(in the rows, 128 means zero)
Facts:
biluk γ kagen; bisto γ rebal; bisuli γ deku; bomum γ trubibun; bostem γ stavos; brenar γ soguklus; brigal γ gevemer; bruplupom γ lilel; brupu γ kiplar; brutre γ larele
dibron γ kludronir; didrol γ tinur; divu γ rukol; dogo γ flapli; domo γ tribo; doru γ steflin; dragil γ nugro; drastus γ stabo; dravum γ limek; drebren γ poka
dremo γ zuklar; drobres γ lefa; drostul γ pevun; druskal γ kifa; dubil γ beges; dufler γ bigris; duror γ skifi; dusisus γ didrol; favi γ flostan; fitin γ pudra
flanas γ druskal; flapli γ bomum; fledrek γ ploklen; flostan γ brigal; flubra γ mugen; fludro γ kugum; fofliklak γ vugra; ganak γ zetan; gedribon γ gratal; gevemer γ skubranen
gokli γ drurik; gratal γ tredem; grestis γ doru; griklu γ satren; grotes γ dragil; gugris γ tresa; guma γ kipom; kagen γ roplunus; keta γ flaskes; kifa γ skebri
kiniba γ nepu; kiplar γ stokim; kipom γ divu; kitrir γ domo; klakleklok γ serir; klalobran γ sigro; klifluri γ skages; klinem γ plozel; klino γ plagrul; klogri γ guma
klukon γ fuge; kugum γ pliklor; larele γ drobres; lefa γ rofor; lefir γ lobran; lilel γ klukon; limek γ gabur; lobran γ stupli; lomel γ trafin; mogrim γ gutaflen
moplo γ vila; mugen γ vodi; muzok γ vilo; neklak γ griklu; nepu γ seni; nofun γ sesto; nugro γ drostul; pala γ tiso; panu γ pegak; pevun γ putral
plaflin γ duplin; plaplom γ sova; platron γ brupu; plegu γ bruplupom; plibur γ zofo; plidi γ kamuklun; pliklor γ mogrim; pliko γ puflar; ploklen γ gedribon; plosto γ neklak
plozel γ klekofu; pluvur γ suskal; poka γ grotes; pudra γ klinem; puflar γ moplo; rebal γ favi; rofor γ bostem; roplunus γ brenar; rozetu γ panu; satren γ dogo
sesto γ trosteplu; sigro γ brutre; skagur γ pala; skatrus γ trurem; skifi γ klepam; skubranen γ muzok; soguklus γ skagur; sova γ skoflis; steflin γ zevo; stogruk γ dravum
stoklun γ klalobran; stupli γ grosalek; suskal γ biluk; tagresur γ dribon; toklom γ pudim; trafin γ staben; tredem γ klakleklok; tresa γ bisuli; tribo γ nofun; trurem γ platron
tutra γ toklom; vadres γ stoklun; vila γ gokli; vilo γ tutra; vodi γ klogri; vugra γ lefir; zagregos γ grepli; zetan γ traben; zevo γ plibur; zisul γ flubra
zofo γ kistuk; zuklar γ pluvur; biluk ξ plibur; biskik ξ skifi; biskik ξ platron; bisto ξ drifi; bisto ξ klekofu; bisuli ξ pala; bisuli ξ didrol; bisuli ξ grotes
bomum ξ klinem; bostem ξ bisto; brenar ξ lilel; brigal ξ rukol; brigal ξ brenar; brigal ξ trubibun; brigal ξ bisto; brigal ξ rofor; brogri ξ lilel; bruplupom ξ fuge
brutre ξ zofo; dibron ξ plosto; didil ξ gugris; didrol ξ gagretrul; divu ξ flapli; divu ξ keta; divu ξ zevo; domo ξ stavos; domo ξ brigal; doru ξ fesutruk
dragil ξ pudra; dragil ξ seni; dragil ξ pluvur; drastus ξ kugum; dravum ξ dogo; dravum ξ rukol; dravum ξ klino; drobres ξ kistuk; drostul ξ ploflik; drostul ξ gratal
drurik ξ rofor; drurik ξ bigris; drurik ξ soguklus; druskal ξ kludronir; druskal ξ flisadir; dubil ξ funa; dubil ξ lomel; dufler ξ zofo; dufler ξ lomel; duplin ξ vafader
fakla ξ drusek; fakla ξ panu; fakla ξ favi; favi ξ drifi; fesutruk ξ brenar; fesutruk ξ skatrus; figrumol ξ vugra; flaskes ξ zisul; fledrek ξ flostan; fledrek ξ mogrim
fludro ξ klekofu; fludro ξ bisto; flugi ξ klekofu; fofliklak ξ kludronir; fofliklak ξ guma; gabur ξ klino; gabur ξ rupli; gabur ξ lomel; gagretrul ξ vafader; ganak ξ flapli
gokli ξ klekofu; gokli ξ domo; gokli ξ kugum; grabruklon ξ guma; grabruklon ξ ploklen; grepli ξ trosteplu; grepli ξ vadres; grestis ξ vafader; grestis ξ tagresur; griklu ξ putral
grosalek ξ pluvur; grotes ξ bostem; grotes ξ fludro; gugris ξ rukol; gugris ξ fesutruk; guma ξ brupu; guma ξ plosto; guma ξ bisto; guma ξ vugra; kagen ξ klinem
kagen ξ vafader; karu ξ vadres; karu ξ platron; karu ξ tredem; keta ξ lilel; kiniba ξ skubranen; kiniba ξ mika; kiplar ξ mika; kiplar ξ lefir; kiplar ξ tiso
kipom ξ fludro; kipom ξ zevo; kistuk ξ rozetu; kistuk ξ seni; kistuk ξ rofor; kitrir ξ fledrek; kitrir ξ zevo; klakleklok ξ griklu; klakleklok ξ grestis; klakleklok ξ lomel
klekofu ξ skubranen; klekofu ξ trubibun; klepam ξ dibron; klepam ξ gokli; klino ξ plibur; klogri ξ tresa; kloplen ξ grotes; kludronir ξ kamuklun; kludronir ξ plosto; kludronir ξ mugen
klukon ξ tredem; kugum ξ lomel; lefir ξ fledrek; lilel ξ tresa; lobran ξ bostem; lobran ξ gagretrul; lomel ξ drifi; lomel ξ fesutruk; maplek ξ ploklen; maplek ξ gugris
maplek ξ sova; misko ξ skifi; misko ξ flaskes; misko ξ flubra; mogrim ξ drifi; moplo ξ plozel; mugen ξ plosto; mugen ξ gokli; neklak ξ kludronir; neklak ξ nepu
nepu ξ pegak; nepu ξ sova; nofun ξ nebes; nugro ξ brigal; pafler ξ vilo; pala ξ skoflis; panu ξ flaskes; panu ξ trubibun; pegak ξ skoflis; pegak ξ kloplen
pegak ξ fludro; pegak ξ lomel; piploklu ξ skoflis; piploklu ξ kiniba; piploklu ξ kugum; plaflin ξ pevun; plaflin ξ grestis; plagrul ξ flostan; plagrul ξ trubibun; plaplom ξ didil
plaplom ξ klogri; plaplom ξ sesto; platron ξ lomel; plebos ξ skebri; plibur ξ skubranen; plidi ξ vikla; pliklor ξ rukol; ploflik ξ brupu; ploflik ξ tagresur; ploflik ξ lomel
ploklen ξ brenar; ploklen ξ flubra; plosto ξ brupu; plosto ξ kugum; pluvur ξ platron; poka ξ satren; pota ξ klinem; pota ξ fludro; pota ξ sigro; pudim ξ flugi
pudim ξ sova; pudra ξ sesto; rofor ξ klekofu; rofor ξ pliklor; rozetu ξ domo; rozetu ξ plosto; rulor ξ moplo; rupli ξ toklom; satren ξ kistuk; serir ξ dremo
sigro ξ figrumol; sigro ξ druskal; sigro ξ larele; skatrus ξ bisto; skifi ξ vikla; skifi ξ steflin; skoflis ξ kloplen; skoflis ξ vilo; skubranen ξ drifi; skubranen ξ kamuklun
soguklus ξ mugen; staben ξ funa; staben ξ doru; stabo ξ poka; stabo ξ biluk; stavos ξ trubibun; steflin ξ skatrus; stogruk ξ dragil; stoklun ξ ploklen; stoklun ξ klakleklok
stufli ξ mogrim; stufli ξ bisto; stufli ξ tredem; stufli ξ lilel; stupli ξ griklu; stupli ξ klepam; suskal ξ soguklus; tagresur ξ plagrul; tinur ξ piploklu; tinur ξ didrol
tinur ξ skages; toklom ξ rofor; toklom ξ fesutruk; tredem ξ klinem; tredem ξ stavos; tribo ξ platron; tribo ξ favi; trosteplu ξ biluk; trosteplu ξ fuge; trubibun ξ kamuklun
vadres ξ lilel; vafader ξ tredem; vila ξ kloplen; vila ξ dubil; vilo ξ domo; vilo ξ stavos; vilo ξ stufli; vilo ξ grotes; vimin ξ drastus; vugra ξ klinem
vunis ξ soguklus; zevo ξ kugum; zofo ξ grestis; zuklar ξ kiniba; zuklar ξ dibron; beges α a; bigris α b; biluk α b; biskik α a; bisto α c
bisuli α a; bomum α b; bostem α a; brenar α a; brigal α a; brogri α b; bruplupom α c; brupu α c; brutre α a; deku α b
dibron α a; didil α b; didrol α a; divu α b; dogo α a; domo α a; doru α a; dragil α a; drastus α c; dravum α a
drebren α c; dremo α b; dribon α a; drifi α a; drobres α a; drostul α b; drurik α c; drusek α a; druskal α a; dubil α c
dufler α b; duplin α a; duror α a; dusisus α a; fakla α a; favi α a; fesutruk α b; figrumol α a; fitin α a; flanas α b
flapli α a; flaskes α a; fledrek α c; flisadir α b; flostan α b; flubra α b; fludro α b; flugi α a; fofliklak α a; fuge α a
funa α c; gabur α b; gagretrul α a; ganak α b; gedribon α b; gevemer α a; gokli α a; grabruklon α a; gratal α a; grepli α c
grestis α a; griklu α a; grosalek α c; grotes α b; gugris α b; guma α a; gutaflen α a; kagen α a; kamuklun α a; karu α a
keta α a; kifa α a; kiniba α a; kiplar α c; kipom α b; kistuk α a; kitrir α a; klakleklok α a; klalobran α a; klekofu α a
klepam α a; klifluri α a; klinem α c; klino α a; klogri α c; kloplen α b; kludronir α b; klukon α a; kugum α a; larele α a
lefa α a; lefir α a; lilel α a; limek α a; lobran α c; lomel α a; maplek α a; mika α a; misko α b; mogrim α a
moplo α a; mugen α b; muzok α b; nebes α a; neklak α a; nepu α a; nofun α a; nozul α c; nugro α a; pafler α a
pala α a; panu α b; pegak α a; pevun α a; piploklu α b; plaflin α a; plagrul α c; plaplom α c; platron α a; plebos α a
plegu α c; plibur α a; plidi α a; pliklor α a; pliko α a; ploflik α a; ploklen α b; plosto α b; plozel α a; pluvur α a
poka α a; pota α a; pudim α c; pudra α b; puflar α b; putral α b; rebal α a; rofor α b; roplunus α b; rozetu α b
rukol α a; rulor α c; rupli α a; satren α b; seni α a; serir α b; sesto α a; sigro α a; skadife α a; skages α a
skagur α b; skatrus α a; skebri α a; skifi α a; skoflis α a; skubranen α a; soguklus α a; sova α a; staben α a; stabo α a
stavos α a; steflin α c; stogruk α b; stokim α b; stoklun α a; stufli α c; stupli α a; suskal α a; tagresur α c; tinur α c
tiso α a; toklom α a; traben α a; trafin α a; tredem α b; tresa α c; tribo α a; tribruk α b; trobin α c; trosteplu α a
trubibun α a; trurem α a; tutra α a; vadres α b; vafader α a; vikla α a; vila α a; vilo α a; vimin α a; vodi α a
vugra α a; vunis α c; zagregos α b; zetan α b; zevo α a; zisul α b; zofo α c; zuklar α c

Known rows:
[133  85 108 109 149 132 173 146 113  98 122 100 121  88 121 141 153  97
 115 156 129 118 126 145  96 182 101 151  88 100 135 125 152  58 164 127
  99 113  78 133  70 145  71 127 146 174]: plozel
[111 147  98 126 167 131 140 152 104 109 105 123 127 116  56 138 153 102
 119 171 117 132 127 167  94 182 122 144  96 125 110 136 157  43 199 129
  74 120  79 161  78 128  65 115 160 192]: kiniba
[210  85 114 119 156 110 154  83 106 115 106 128 129  91 143 154 149 100
 114 109 158 118 136 196 105 167  84 156 146 104 112 121 153  94 181 120
 107 135  95 151 108 164  58 138 115 184]: funa
[127 140 103  85 154 112 124  99  88 127 125 131 133 100  98 165 149  93
 108 142 116 137 160 202  84 130 111 154 136 104 143  88 167  96 129 148
 127 150  97 114  82 109  74 139 152 163]: brogri
[127  91  93 107 149 127 174 132 101  95 123 102 123  93  85 146 150  97
 118 152 126 133 138 137  90 182 104 145  70 114 125 119 148  43 154 132
 103 120  76 140  88 131  49 114 137 169]: toklom
[127  87 104 109 156 125 159 145 107 101 123 104 124  93 119 142 147  99
 110 153 127 132 134 130  90 175 102 149  89 109 128 114 151  52 155 129
  99 115  76 138  79 133  60 115 136 168]: plebos
[121  74 118  97 161 118 150 140 112  89 130  97 120  88 102 138 147  99
 110 147 121 137 151 111  87 178  90 143  88 119 142 116 150  68 148 123
 106 121  77 123  91 118  62 113 122 168]: stupli
[135 136 100  81 159 128 124  98  98 115 120 125 145 106 114 156 149  98
 131 118 109 134 149 171  92 138 121 152 163 114 133  86 165  91 147 141
 118 146  98 115  87 110  56 135 116 150]: piploklu
[203 120 116 131 153 109 133  89 109 128 105 132 134  97  91 145 147 101
 121 102 155 117 137 196 103 167  83 150 140 130 107 129 164  87 195 114
  98 137  97 156 112 147  75 136  98 189]: brupu
[188  81 117  92 181  99 116  52  95 100 113 125 124 102 172 159 147  99
  94 117 138 136 153 160 104 192  82 152 177 121 110 125 139  98 198 128
 107 158  94 140 122 145  55 126  84 190]: dubil
[146 117 103  78 156 124 121  95  97 116 113 128 134 103 138 157 146  96
 123 135 114 141 150 178  92 144 129 155 153 112 138  87 160 100 143 144
 117 145  98 120  87 121  67 140 127 145]: kipom
[189  89 130 108 178 100 123  70  90 102 105 138 124 109 163 160 158  99
  98 125 138 121 139 190 100 189 101 160 142 124 108 118 150  90 194 131
 102 140  95 160 120 169  47 129 111 183]: fledrek
[208  68 130 110 163  91 133  89 100 110 117 125 124  96 151 151 144 100
 111 107 153 134 156 167  93 171  82 151 134 124 118 101 152 101 165 116
 113 141  94 148 127 151  41 126  96 170]: lobran
[131 118 108  97 132 125 101  85  99 135 118 145 127  99  85 142 147  97
 151 117 114 127 147 156  99 141 119 156 131 132 140 102 185  73 153 147
 110 146 101 134  79 123  65 148  72 133]: kludronir
[216  88 126 126 154 109 157 104  99 116 103 129 125  94 152 153 152  99
 112 114 162 112 132 199 103 165  97 159 139 101  99 111 147  88 180 123
 108 131  91 157 108 173  49 140 121 173]: klinem
[137 121 106  77 152 119 117  85  92 123 116 132 128  99 121 159 149  94
 116 141 116 142 155 180  93 145 126 157 148 110 140  94 163 100 148 149
 118 150 100 124  82 127  73 144 125 151]: ploklen
[123  94 109 116 157 123 157 149 107  95 123 106 124  97 111 138 149 100
 117 154 128 131 139 134  89 176 106 147  92 112 125 114 150  52 153 129
  96 114  75 141  79 135  47 116 140 167]: figrumol
[132  86  78 131 143 136 203 156 102 102 127  95 132  92 136 151 145  99
 117 137 143 124 125 163  93 158 109 147  57  80 122  98 156  37 118 138
 107  96  73 139  66 139  13 117 148 162]: trosteplu
[131  90 108 110 154 133 165 147 115 107 121  95 124  87 111 136 149  98
 113 152 133 123 132 147  95 176 101 149  94 102 134 124 150  71 162 123
 100 115  78 134  74 139  78 126 143 175]: drusek
[137 140 126  69 174 125 122 109 105 115 109 122 141 103 138 152 157  96
 121 143 112 122 147 198  90 151 124 158 172 105 140  98 153 115 175 134
 113 151 101 107  93 130 101 146 159 157]: zisul
[139 125  77 149 128 142 159 154 118 138 107 117 123  88  55 129 137  99
 127 155 141 126 115 163 107 170 108 142  81  95 122 142 173  45 171 130
  79 101  75 157  55 128  80 132 135 185]: seni

Rows:
No name comes twice in this set of rows, the named rows included.
[132  72 133 107 160 111 156 156 111  90 130  98 115  89 121 131 144 100
 119 151 133 133 152 112  81 176 103 143  91 117 131 107 144  75 146 118
 102 117  76 134  94 122  60 111 144 160] -> vugra
[130 138  87  61 184 126 112  88  97 112 111 122 142 116 179 162 147 100
 104 149 108 155 152 190 103 152 131 152 209  84 130  91 150 123 164 148
 106 144  98 114  75 110  75 137 147 170] -> dufler
[123  96 110 119 150 124 164 152 102  93 122 109 120  99  95 141 154  98
 121 146 127 123 134 141  89 172 111 148  77 117 119 111 150  43 152 129
 100 114  77 144  87 134  37 115 139 164] -> vilo
[133 160 107  82 185 124 121 118  98 118 112 126 146 115 123 158 150 101
 118 140 114 138 148 204  90 141 134 150 181 106 124  82 156 116 163 135
 107 143  97 117  91 112  74 132 166 164] -> stogruk
[126  53  91 107 138 129 182 123  99  92 130  97 118  89 148 149 151  96
 117 140 131 126 133 123  95 177 104 152  63  91 130 108 151  37 135 143
 110 105  75 137  66 144  21 123 100 152] -> skoflis
[132 102  94 119 165 134 164 158 117 115 118  99 129  91 128 141 144 101
 109 159 134 129 122 161 100 177 101 145 101  93 132 119 156  77 164 125
  89  98  76 133  62 132  81 124 159 184] -> limek
[121 125 113 110 167 119 137 138 107 103 114 115 129 110  48 143 152 100
 121 168 107 142 142 150  84 192 116 143  68 147 140 129 157  62 185 120
  90 128  83 150 115 128  77 108 166 183] -> skatrus
[194 112 124 119 188  96 128  97 102 107 113 129 137 110 150 154 147 105
 104 120 150 130 146 197  95 173  90 149 164 120 105 101 149 107 183 115
  97 132  93 153 121 139  58 119 132 191] -> tagresur
[121 135  85 136 151 131 146 144 103 117 110 122 124 105  54 136 144 101
 121 162 133 132 126 159  99 173 119 142  91 114 112 132 161  44 180 133
  78 114  76 162  61 121  63 119 139 186] -> nepu
[138  74 110 118 120 130 178 136 112 106 122  98 118  75  63 134 151  94
 130 132 136 115 134 127  91 172  95 148  60 116 134 132 153  36 148 127
 114 123  79 134  81 144  66 130 111 156] -> gutaflen
[135  81  96 130 137 124 181 159 105 105 123 100 119  88 117 137 138  99
 124 143 143 134 141 133  93 162 111 142  75  96 115 105 153  52 133 129
  99 102  72 147  70 124  43 118 135 162] -> duplin
[145 135 126  65 152 117 135  91  94 105 111 132 140 110  59 161 163  95
 147 128  95 139 160 178  75 167 141 154 122 161 142  97 153  85 166 133
 124 167 107 125 145 141  72 132 154 137] -> fludro

Now the same elements, written a new way:
Known rows:
[137 116 145 105 148 125 150 135 102  93 113 105 132]: drifi
[141 119 145 124 131 124 141 129 118 108 106 115 132]: mika
[130 130 147 131 158 142 145 133 102 110 144 135 143]: plibur
[167 174 158 129 123 126 119 109 209 185 170 155 129]: rozetu
[129 131 142 110 172 135 158 141  83  91 146 120 142]: mogrim
[124 139 141 140 147 136 146 142  95 107 140 126 144]: biskik
[126 134 145 143 147 139 141 134 107 117 138 137 146]: figrumol
[122 129 108 106 123 102  77 103 137 180  95 129 111]: tresa
[153 157 171  93 139  94 122 137 190 152 114 128 134]: gedribon
[110 126 115 105 121 110  76 110 135 174  99 124 112]: funa
[114 152 123 114 149 143 167 149  66  84 162  86 139]: lomel
[127 131 153 139 158 138 139 154  89  95 138 137 132]: stabo
[116 128 104 107 109 109  78  88 154 196  99 124 125]: plegu
[132 136 140 141 145 137 143 133 105 117 140 134 145]: poka
[105 139 110 112 144 121  80 110 122 179 133 146 126]: steflin
[142 120 144 125 132 124 142 130 118 108 106 115 131]: sova
[140 130 153 148 147 149 135 146 100 101 151 140 115]: klepam
[137 116 156 123 144 125 138 150 103  91 105 118 120]: skebri
[142  85 145  87 155 137 133 158 114 145 206 159 150]: skubranen
[142 119 146 126 132 124 142 131 117 108 106 115 132]: limek
[113  86 120  60 154 106  18 163 123 195 218 166 142]: pudim

Rows:
No name comes twice in this set of rows, the named rows included.
[119 148 137 142 136 149 148 154  80  93 155 108 127] -> ploflik
[148 176 161  93 171  97 133 145 159 145 150 141 145] -> fesutruk
[141 172 170 107 154 107 124 147 173 150 146 144 140] -> drostul
[178 155  99 146 144  97 157  99 109 137 126 139 149] -> keta
[147 173 167 111 154 106 124 143 175 153 146 149 134] -> divu
[129 121 161 129 171 146 139 148  94  95 144 146 129] -> trubibun
[122 140 140 136 150 136 148 142  93 104 140 125 143] -> tribo
[127 138 142 140 145 139 144 141  99 109 141 127 139] -> vila
[162 165 180 123 147 130 110 146 183 151 170 162 105] -> kludronir
[106 169 184 112 170  98 116 152 179 167 125 163 186] -> tredem
[120 135 146 142 149 136 142 138 104 114 133 136 151] -> didrol
[129 136 142 138 149 137 145 138  99 109 140 129 141] -> rupli
[135 138 131 142 134 135 147 115 118 129 138 129 152] -> plidi
[108 149 141 139 143 144 149 162  74  88 148 108 134] -> klakleklok
[141 124 146 123 164 146 148 125 106 110 153 139 137] -> flugi

